Below are the code and all the weights of a small trained network. Each question names an input and a target symbol and asks about switching units off, where a switched-off unit gives its printed mean instead of its output.

import numpy as np


def w(rows, s, z=0):
    codes = np.array(rows[::2]) - 128.0
    scale = np.full(codes.shape[1], s)
    scale[-1] = z or s
    return codes * scale


def norm(h):
    return h / np.sqrt((h * h).mean(-1, keepdims=True) + 1e-5)


def f(y):
    return np.maximum(y, 0)


def softmax(a):
    e = np.exp(a - a.max(-1, keepdims=True))
    return e / e.sum(-1, keepdims=True)


def log_softmax(a):
    a = a - a.max(-1, keepdims=True)
    return a - np.log(np.exp(a).sum(-1, keepdims=True))


def net(x, mask):
    ids = ['βγδεζηθλμξστφψω'.index(c) for c in x.split()]
    T = len(ids)
    res = E[ids] + P[:T]
    u = 0
    for l in range(3):
        r = norm(res)
        for j in range(2):
            rows = slice(3 * j, 3 * j + 3)
            q, k, v = (r @ M[l][rows].T for M in (Q, K, V))
            z = softmax(np.where(np.tri(T) > 0, q @ k.T / 3**0.5, -1e9)) @ v
            o = O[l][rows]
            res = res + np.where(mask[u + j], z, o[:, -1]) @ o[:, :-1]
        u += 2
        y = f(norm(res) @ A[l][:, :-1].T + A[l][:, -1])
        res = res + np.where(mask[u : u + 8], y, B[l][:, -1]) @ B[l][:, :-1]
        u += 8
    return log_softmax(norm(res)[-1] @ U[:, :-1].T + U[:, -1])


Q, K, V, O, A, B = {}, {}, {}, {}, {}, {}
E = w([
[144,152,85],'β',
[102,134,32],'γ',
[174,122,146],'δ',
[153,79,126],'ε',
[11,77,137],'ζ',
[123,86,103],'η',
[114,85,98],'θ',
[156,85,152],'λ',
[107,125,80],'μ',
[157,136,118],'ξ',
[97,144,96],'σ',
[111,102,83],'τ',
[130,82,120],'φ',
[124,86,86],'ψ',
[156,133,116],'ω',
],0.012)
P = w([
[115,141,144],'0',
[125,128,62],'1',
[160,66,83],'2',
[75,109,173],'3',
[158,147,106],'4',
[58,143,166],'5',
[154,136,72],'6',
[2,148,119],'7',
[121,81,82],'8',
],0.016)
Q[0] = w([
[41,111,139],'L0H1',
[108,109,210],'L0H1',
[165,50,78],'L0H1',
[228,185,103],'L0H2',
[110,92,102],'L0H2',
[65,195,252],'L0H2',
],0.019)
K[0] = w([
[122,127,61],'L0H1',
[217,180,56],'L0H1',
[68,160,162],'L0H1',
[175,111,208],'L0H2',
[88,147,123],'L0H2',
[219,81,4],'L0H2',
],0.019)
V[0] = w([
[106,216,82],'L0H1',
[91,102,179],'L0H1',
[141,133,113],'L0H1',
[91,70,68],'L0H2',
[111,101,252],'L0H2',
[94,83,38],'L0H2',
],0.016)
O[0] = w([
[168,148,33,153],'L0H1',
[53,97,117,146],'L0H1',
[159,140,134,121],'L0H1',
[42,220,98,237],'L0H2',
[88,10,172,62],'L0H2',
[61,246,94,253],'L0H2',
],0.014,0.0067)
A[0] = w([
[133,47,100,87],'L0N1',
[167,73,43,1],'L0N2',
[154,155,174,49],'L0N3',
[134,137,177,74],'L0N4',
[127,136,185,77],'L0N5',
[187,123,103,133],'L0N6',
[64,81,7,194],'L0N7',
[161,112,197,98],'L0N8',
],0.019,0.0022)
B[0] = w([
[103,179,168,187],'L0N1',
[251,112,235,159],'L0N2',
[117,171,102,130],'L0N3',
[165,109,148,131],'L0N4',
[178,119,152,134],'L0N5',
[120,146,154,146],'L0N6',
[232,174,249,244],'L0N7',
[174,63,228,146],'L0N8',
],0.021,0.011)
Q[1] = w([
[169,126,220],'L1H1',
[168,33,52],'L1H1',
[133,81,8],'L1H1',
[150,157,230],'L1H2',
[147,124,104],'L1H2',
[15,86,48],'L1H2',
],0.015)
K[1] = w([
[180,85,46],'L1H1',
[205,46,157],'L1H1',
[177,108,251],'L1H1',
[99,92,69],'L1H2',
[136,140,139],'L1H2',
[192,100,223],'L1H2',
],0.016)
V[1] = w([
[137,138,104],'L1H1',
[162,116,99],'L1H1',
[167,172,1],'L1H1',
[170,81,118],'L1H2',
[85,173,145],'L1H2',
[129,169,30],'L1H2',
],0.022)
O[1] = w([
[143,116,153,154],'L1H1',
[163,142,175,101],'L1H1',
[211,58,251,245],'L1H1',
[184,133,122,41],'L1H2',
[61,121,132,213],'L1H2',
[161,131,232,177],'L1H2',
],0.019,0.011)
A[1] = w([
[120,172,76,80],'L1N1',
[195,58,113,80],'L1N2',
[192,97,90,48],'L1N3',
[129,150,63,6],'L1N4',
[79,122,243,227],'L1N5',
[60,54,51,189],'L1N6',
[236,237,61,129],'L1N7',
[249,116,164,60],'L1N8',
],0.016,0.0025)
B[1] = w([
[170,141,174,151],'L1N1',
[181,95,143,150],'L1N2',
[169,150,104,140],'L1N3',
[116,126,166,137],'L1N4',
[60,61,123,248],'L1N5',
[114,47,191,148],'L1N6',
[2,57,133,216],'L1N7',
[147,224,75,213],'L1N8',
],0.03,0.013)
Q[2] = w([
[177,88,169],'L2H1',
[115,9,128],'L2H1',
[38,170,110],'L2H1',
[235,33,251],'L2H2',
[217,69,133],'L2H2',
[117,75,36],'L2H2',
],0.02)
K[2] = w([
[76,100,167],'L2H1',
[130,79,208],'L2H1',
[203,129,51],'L2H1',
[2,146,224],'L2H2',
[89,85,224],'L2H2',
[201,106,180],'L2H2',
],0.022)
V[2] = w([
[167,3,170],'L2H1',
[150,56,152],'L2H1',
[52,137,208],'L2H1',
[223,154,96],'L2H2',
[145,213,228],'L2H2',
[115,223,19],'L2H2',
],0.025)
O[2] = w([
[47,44,43,121],'L2H1',
[78,85,85,124],'L2H1',
[46,166,182,247],'L2H1',
[200,69,122,11],'L2H2',
[130,138,255,200],'L2H2',
[231,211,117,162],'L2H2',
],0.025,0.014)
A[2] = w([
[102,55,110,80],'L2N1',
[120,254,117,146],'L2N2',
[76,92,126,151],'L2N3',
[176,14,134,2],'L2N4',
[99,33,78,100],'L2N5',
[169,74,46,110],'L2N6',
[104,65,83,74],'L2N7',
[175,78,230,146],'L2N8',
],0.025,0.0072)
B[2] = w([
[169,92,179,157],'L2N1',
[192,82,39,236],'L2N2',
[100,129,197,199],'L2N3',
[118,193,253,147],'L2N4',
[172,107,231,172],'L2N5',
[139,106,5,163],'L2N6',
[163,189,178,155],'L2N7',
[122,4,114,247],'L2N8',
],0.038,0.013)
U = w([
[219,98,169,106],'β',
[150,186,147,104],'γ',
[172,7,125,42],'δ',
[66,122,103,96],'ε',
[120,154,71,228],'ζ',
[79,139,99,132],'η',
[92,182,127,73],'θ',
[84,31,61,61],'λ',
[147,132,181,85],'μ',
[163,94,80,250],'ξ',
[174,182,145,155],'σ',
[134,161,103,192],'τ',
[55,130,49,147],'φ',
[116,159,171,66],'ψ',
[161,96,85,254],'ω',
],0.02,0.0059)

Each question gives the input, a string of symbols that net reads in full, and the target symbol t.
The units are the heads (3 rows each of Q, K, V and O) and the neurons (one row each of A and B). Each row of codes is followed by its name. A weight is (code - 128) times the scale printed after its matrix; where a second scale follows, it is the last column's (O, A, B and U).
mask holds one flag per unit, layer by layer, with each layer's heads first. A switched-off unit (its flag False) gives its mean, the last column of its rows in O or B, instead of its output. The means were averaged over made-up inputs and are rounded, as every weight is.
A unit's drop is (log p(t) with every unit on - log p(t) with that unit switched off) / (log p(t) with every unit on - log p(t) with every unit switched off).
k most important neurons: the k neurons with the biggest drops, biggest first
k most important neurons of layer l: the k neurons of layer l with the biggest drops, biggest first
heads that matter: for each layer, one digit per head in row order, 1 if its drop is at least 0.15 and else 0, layers parted by /
input σ σ μ ξ, target β: heads that matter => 11 / 11 / 10
input ω μ ω θ λ μ, target ξ: heads that matter => 01 / 11 / 00
input β β β δ λ μ μ ζ, target δ: heads that matter => 11 / 10 / 11
input ε ψ η δ, target φ: most important neuron => [L1N7]
input η σ θ μ μ φ λ η, target σ: heads that matter => 10 / 10 / 10
input ω β τ ε ω θ μ δ, target ξ: heads that matter => 01 / 11 / 00
input σ ω φ φ φ β φ σ, target β: 2 most important neurons => [L1N8; L1N5]
input φ τ β, target φ: 2 most important neurons => [L1N6; L1N8]
input σ μ γ, target σ: heads that matter => 10 / 10 / 10
input ε μ ψ η, target φ: 4 most important neurons => [L1N7; L1N6; L1N8; L1N5]
input ε δ μ ψ μ μ φ μ, target φ: heads that matter => 01 / 11 / 01
input δ μ γ β γ ξ σ β, target λ: 2 most important neurons => [L1N7; L0N7]
input ε ω δ φ, target φ: 4 most important neurons of layer 1 => [L1N7; L1N6; L1N8; L1N5]
input ε θ ε ε η μ σ θ, target φ: 4 most important neurons => [L1N7; L1N6; L1N8; L1N5]
input β ε μ σ, target δ: 2 most important neurons => [L1N8; L2N8]
input ε ψ ξ ξ θ μ σ ψ, target φ: heads that matter => 00 / 11 / 01
input λ ξ μ δ η β β δ φ, target β: 2 most important neurons => [L1N7; L0N7]
input ω η β η β δ, target ξ: heads that matter => 01 / 11 / 01
input η ε ξ β σ γ, target σ: heads that matter => 11 / 10 / 10
input δ ξ η δ μ δ, target λ: 3 most important neurons => [L1N7; L0N7; L1N6]
input β ω λ μ ψ ψ, target δ: 2 most important neurons of layer 1 => [L1N8; L1N5]
input σ β δ ζ σ λ, target β: 2 most important neurons of layer 1 => [L1N8; L1N7]
input β μ μ, target β: 2 most important neurons => [L1N8; L0N2]
input σ θ μ, target σ: most important neuron => [L1N7]
